Here is a tiny trained network, its code and every weight. The questions are about switching its units off for an input and a class, where a switched-off unit gives its printed mean instead of its output.

import numpy as np


def w(rows, s, z=0):
    codes = np.array(rows[::2]) - 128.0
    scale = np.full(codes.shape[1], s)
    scale[-1] = z or s
    return codes * scale


def norm(h):
    return h / np.sqrt((h * h).mean(-1, keepdims=True) + 1e-5)


def f(y):
    return np.maximum(y, 0)


def log_softmax(a):
    a = a - a.max(-1, keepdims=True)
    return a - np.log(np.exp(a).sum(-1, keepdims=True))


def net(x, mask):
    res = np.array(x, float).reshape(1, 8) / 4 @ E
    u = 0
    for l in range(3):
        y = f(norm(res) @ A[l][:, :-1].T + A[l][:, -1])
        res = res + np.where(mask[u : u + 9], y, B[l][:, -1]) @ B[l][:, :-1]
        u += 9
    return log_softmax(norm(res)[-1] @ U[:, :-1].T + U[:, -1])


A, B = {}, {}
E = w([
[61,85,70,140,117,142],'x0',
[108,58,179,153,179,167],'x1',
[58,155,253,129,79,121],'x2',
[150,47,196,139,84,94],'x3',
[112,140,160,164,176,23],'x4',
[118,122,174,226,57,199],'x5',
[177,121,161,48,131,131],'x6',
[106,150,129,133,193,166],'x7',
],0.0026)
A[0] = w([
[82,149,199,235,73,82,116],'L0N1',
[123,3,117,139,192,145,120],'L0N2',
[215,147,185,42,119,177,114],'L0N3',
[143,114,197,202,96,78,3],'L0N4',
[143,229,164,182,23,119,167],'L0N5',
[3,175,143,248,45,136,6],'L0N6',
[14,121,141,22,109,158,107],'L0N7',
[143,216,143,120,226,70,156],'L0N8',
[209,166,43,177,120,101,112],'L0N9',
],0.0042,0.0025)
B[0] = w([
[93,29,179,32,167,119,238],'L0N1',
[188,132,159,126,163,173,217],'L0N2',
[192,77,238,116,237,162,225],'L0N3',
[2,162,104,60,45,106,169],'L0N4',
[121,64,99,104,205,153,250],'L0N5',
[243,113,132,133,187,202,216],'L0N6',
[69,139,81,94,58,130,191],'L0N7',
[92,125,157,240,115,215,251],'L0N8',
[95,144,102,90,66,101,224],'L0N9',
],0.0044,0.0025)
A[1] = w([
[202,216,176,72,90,154,130],'L1N1',
[193,130,141,123,178,108,56],'L1N2',
[127,76,144,137,199,94,113],'L1N3',
[125,97,165,192,97,66,4],'L1N4',
[113,128,166,51,105,85,13],'L1N5',
[134,144,120,100,253,55,99],'L1N6',
[180,166,53,158,86,210,70],'L1N7',
[120,180,250,135,118,102,76],'L1N8',
[111,121,205,97,138,133,197],'L1N9',
],0.0047,0.0015)
B[1] = w([
[148,88,163,143,194,135,188],'L1N1',
[159,155,146,161,129,192,171],'L1N2',
[154,127,83,105,162,167,213],'L1N3',
[103,121,146,79,150,96,142],'L1N4',
[54,95,105,110,154,111,164],'L1N5',
[164,94,177,167,140,189,208],'L1N6',
[37,112,78,69,86,140,218],'L1N7',
[134,127,2,91,149,136,195],'L1N8',
[130,108,89,114,171,118,252],'L1N9',
],0.0057,0.0029)
A[2] = w([
[197,98,99,104,98,75,173],'L2N1',
[126,141,171,127,104,121,36],'L2N2',
[87,123,160,158,117,217,190],'L2N3',
[118,253,161,204,141,150,10],'L2N4',
[202,65,174,143,55,152,150],'L2N5',
[114,102,96,184,135,120,157],'L2N6',
[53,196,130,107,140,114,130],'L2N7',
[208,145,125,132,169,93,135],'L2N8',
[70,188,80,155,211,159,181],'L2N9',
],0.0063,0.0011)
B[2] = w([
[145,236,136,144,187,123,167],'L2N1',
[116,159,105,144,128,108,128],'L2N2',
[252,152,151,244,180,95,240],'L2N3',
[69,232,235,62,29,4,149],'L2N4',
[168,199,104,167,234,153,191],'L2N5',
[150,162,192,64,138,156,169],'L2N6',
[168,70,114,194,62,152,160],'L2N7',
[150,150,168,222,133,127,176],'L2N8',
[204,82,194,190,73,121,254],'L2N9',
],0.0046,0.0039)
U = w([
[111,202,122,113,116,55,2],'0',
[144,203,200,190,47,75,82],'1',
[202,95,161,169,208,200,188],'2',
[119,198,73,67,86,107,52],'3',
[96,138,27,136,10,171,136],'4',
[23,84,168,23,155,88,120],'5',
],0.011,0.0061)

Each question gives the input, the list of numbers given to net, and the class t.
The units are the neurons (one row each of A and B). Each row of codes is followed by its name. A weight is (code - 128) times the scale printed after its matrix; where a second scale follows, it is the last column's (A, B and U).
mask holds one flag per neuron, layer by layer. A switched-off neuron (its flag False) gives its mean, the last column of its row in B, instead of its output. The means were averaged over made-up inputs and are rounded, as every weight is.
A unit's drop is (log p(t) with every unit on - log p(t) with that unit switched off) / (log p(t) with every unit on - log p(t) with every unit switched off).
The circuit of an input: a set's keep is (log p(t) with only the set's units on - log p(t) with every unit switched off) / (log p(t) with every unit on - log p(t) with every unit switched off). Starting from the 12 units with the biggest drops (on a tie, the unit counted first), units are removed one at a time, each time the one whose removal leaves the highest keep (on an exact tie, the one counted first), for as long as the keep stays at least 0.8.
circuit, biggest first: the units of the circuit, biggest drop first
most important unit: the unit with the biggest drop
top k neurons: the k neurons with the biggest drops, biggest first
k most important neurons of layer l: the k neurons of layer l with the biggest drops, biggest first
drop when u is switched off: that unit's drop, to one decimal
input [-8,6,-2,-5,6,-1,-3,-7], class 1: circuit, biggest first -> [L0N8; L0N3; L0N5; L2N4]
input [-7,-7,4,6,4,1,-6,2], class 5: circuit, biggest first -> [L0N4; L0N1]
input [-2,-5,1,-7,8,2,-2,-3], class 1: 2 most important neurons of layer 2 -> [L2N4; L2N5]
input [7,-2,-6,1,-5,6,-2,-1], class 4: circuit, biggest first -> [L1N7; L0N3]
input [-1,-4,-8,2,5,0,-2,-5], class 4: top 4 neurons -> [L0N9; L0N3; L0N1; L2N3]
input [5,-5,-5,-6,5,4,0,4], class 4: circuit, biggest first -> [L1N7; L0N9; L0N3]
input [1,0,7,8,-8,-3,7,-5], class 5: circuit, biggest first -> [L1N5; L2N9]
input [3,-8,6,1,4,-5,-1,-2], class 5: circuit, biggest first -> [L2N3]
input [2,6,-8,-8,-8,-8,0,-2], class 4: 2 most important neurons of layer 2 -> [L2N3; L2N5]
input [8,-4,-2,4,8,5,4,1], class 5: top 2 neurons -> [L0N4; L2N3]
input [0,3,-3,-8,3,-7,-7,-4], class 1: 2 most important neurons of layer 1 -> [L1N9; L1N8]
input [8,6,1,-4,-7,-2,-6,3], class 4: circuit, biggest first -> [L0N3; L0N7]
input [-1,8,4,-5,5,4,1,-7], class 5: circuit, biggest first -> [L0N1; L0N4]
input [-1,-3,-4,0,-4,4,-7,-2], class 4: circuit, biggest first -> [L1N7]
input [-5,-4,5,-5,3,-3,0,7], class 1: top 2 neurons -> [L2N4; L0N8]
input [-7,-4,-7,-6,4,-6,1,-6], class 1: 2 most important neurons of layer 2 -> [L2N4; L2N8]
input [-4,-2,7,8,-7,0,3,-3], class 5: top 3 neurons -> [L0N8; L1N5; L0N6]
input [0,0,0,-8,2,-7,2,-1], class 1: top 2 neurons -> [L0N8; L2N4]
input [5,-7,-1,-3,7,-7,7,6], class 1: top 2 neurons -> [L0N8; L0N1]
input [6,-6,1,3,0,-2,8,2], class 5: most important unit -> L0N7
input [-1,3,-2,-6,8,-1,1,5], class 1: top 2 neurons -> [L2N4; L0N8]
input [2,-3,-1,-7,4,1,-7,1], class 1: 2 most important neurons of layer 2 -> [L2N4; L2N9]
input [-8,-3,-6,-5,3,-1,2,-2], class 1: drop when L2N4 is switched off -> 0.5
